Below are the code and all the weights of a small trained network. Each question names an input and a class and asks about switching units off, where a switched-off unit gives its printed mean instead of its output.

import numpy as np


def w(rows, s, z=0):
    codes = np.array(rows[::2]) - 128.0
    scale = np.full(codes.shape[1], s)
    scale[-1] = z or s
    return codes * scale


def f(y):
    return y / 2 * (1 + np.tanh(0.7978845608 * (y + 0.044715 * y**3)))


def log_softmax(a):
    a = a - a.max(-1, keepdims=True)
    return a - np.log(np.exp(a).sum(-1, keepdims=True))


def net(x, mask):
    res = np.array(x, float).reshape(1, 7) / 4 @ E
    y = f(res @ A[0][:, :-1].T + A[0][:, -1])
    res = res + np.where(mask, y, B[0][:, -1]) @ B[0][:, :-1]
    return log_softmax(res[-1] @ U[:, :-1].T + U[:, -1])


A, B = {}, {}
E = w([
[81,212,84,163,255,105,158,56],'x0',
[99,123,165,29,171,187,122,73],'x1',
[96,121,69,62,99,138,141,114],'x2',
[104,136,136,200,143,97,32,157],'x3',
[96,219,140,87,68,174,49,116],'x4',
[91,150,89,162,132,124,101,128],'x5',
[65,137,97,130,122,196,113,102],'x6',
],0.0081)
A[0] = w([
[146,136,137,9,115,165,176,126,70],'N1',
[148,236,168,154,186,88,79,121,70],'N2',
[101,164,123,104,68,184,64,138,69],'N3',
[152,102,144,120,90,100,94,114,111],'N4',
[94,150,134,105,90,145,85,131,71],'N5',
[140,94,156,97,129,121,109,131,58],'N6',
[170,31,192,202,95,198,135,148,106],'N7',
[130,90,97,222,118,134,211,132,62],'N8',
[152,81,162,107,56,98,84,171,76],'N9',
[191,70,169,97,54,66,45,178,28],'N10',
[97,140,135,125,195,132,111,145,76],'N11',
[71,165,106,102,44,190,3,133,85],'N12',
[131,102,111,79,107,144,127,114,96],'N13',
[137,128,30,140,103,23,170,168,18],'N14',
[143,119,149,1,78,179,200,120,79],'N15',
[56,97,101,42,245,136,104,93,3],'N16',
[157,199,149,169,159,79,96,132,58],'N17',
],0.013,0.0044)
B[0] = w([
[101,129,172,103,66,159,187,73,220],'N1',
[111,203,185,197,128,117,119,101,193],'N2',
[94,122,44,108,93,103,104,118,190],'N3',
[159,128,148,129,114,156,113,136,156],'N4',
[98,127,69,126,133,131,138,151,161],'N5',
[147,136,146,149,100,162,129,123,144],'N6',
[71,121,195,99,188,101,147,255,210],'N7',
[125,80,54,115,161,65,181,137,187],'N8',
[177,108,184,118,114,161,59,161,204],'N9',
[200,81,165,144,94,179,45,179,224],'N10',
[135,134,159,145,160,126,124,88,152],'N11',
[44,194,42,97,105,116,77,159,229],'N12',
[132,172,132,138,107,145,174,119,161],'N13',
[211,95,35,163,78,130,140,107,186],'N14',
[118,131,191,99,30,133,203,62,248],'N15',
[173,81,117,91,241,190,60,87,203],'N16',
[140,181,151,185,97,120,162,103,174],'N17',
],0.021,0.013)
U = w([
[99,114,189,26,44,197,237,73,87],'0',
[182,90,198,113,73,176,74,236,129],'1',
[24,197,31,89,76,155,68,152,229],'2',
[135,96,132,77,253,202,112,56,74],'3',
[104,48,160,91,194,61,209,231,44],'4',
[134,220,164,238,179,90,147,79,62],'5',
[216,61,20,172,137,52,227,136,250],'6',
],0.0047,0.0013)

Each question gives the input, the list of numbers given to net, and the class t.
The units are the neurons (one row each of A and B). Each row of codes is followed by its name. A weight is (code - 128) times the scale printed after its matrix; where a second scale follows, it is the last column's (A, B and U).
mask holds one flag per neuron, in row order. A switched-off neuron (its flag False) gives its mean, the last column of its row in B, instead of its output. The means were averaged over made-up inputs and are rounded, as every weight is.
A unit's drop is (log p(t) with every unit on - log p(t) with that unit switched off) / (log p(t) with every unit on - log p(t) with every unit switched off).
The circuit of an input: a set's keep is (log p(t) with only the set's units on - log p(t) with every unit switched off) / (log p(t) with every unit on - log p(t) with every unit switched off). Starting from the 12 units with the biggest drops (on a tie, the unit counted first), units are removed one at a time, each time the one whose removal leaves the highest keep (on an exact tie, the one counted first), for as long as the keep stays at least 0.8.
circuit, biggest first: the units of the circuit, biggest drop first
k most important neurons: the k neurons with the biggest drops, biggest first
drop of u: that unit's drop, to one decimal
input [-7,2,-4,-4,-7,0,4], class 4: circuit, biggest first	(N7)
input [-2,0,7,7,-5,2,4], class 2: circuit, biggest first	(N10, N15)
input [4,2,-6,0,-7,2,-8], class 6: 2 most important neurons	(N8, N14)
input [-3,3,5,-1,1,0,8], class 2: 2 most important neurons	(N12, N3)
input [-5,-4,8,-3,4,4,-6], class 1: 2 most important neurons	(N10, N9)
input [4,1,6,3,5,4,-8], class 5: 2 most important neurons	(N2, N17)
input [-5,7,-2,7,3,-6,3], class 2: 2 most important neurons	(N12, N3)
input [5,-2,-1,-6,7,0,-2], class 5: 3 most important neurons	(N2, N15, N12)
input [-7,7,0,1,1,7,1], class 2: drop of N5	0.0
input [8,5,-5,1,5,6,2], class 5: drop of N17	0.2
input [-3,-3,-6,-5,6,2,1], class 2: drop of N12	0.2
input [6,5,3,3,-2,-7,-3], class 3: drop of N16	0.1
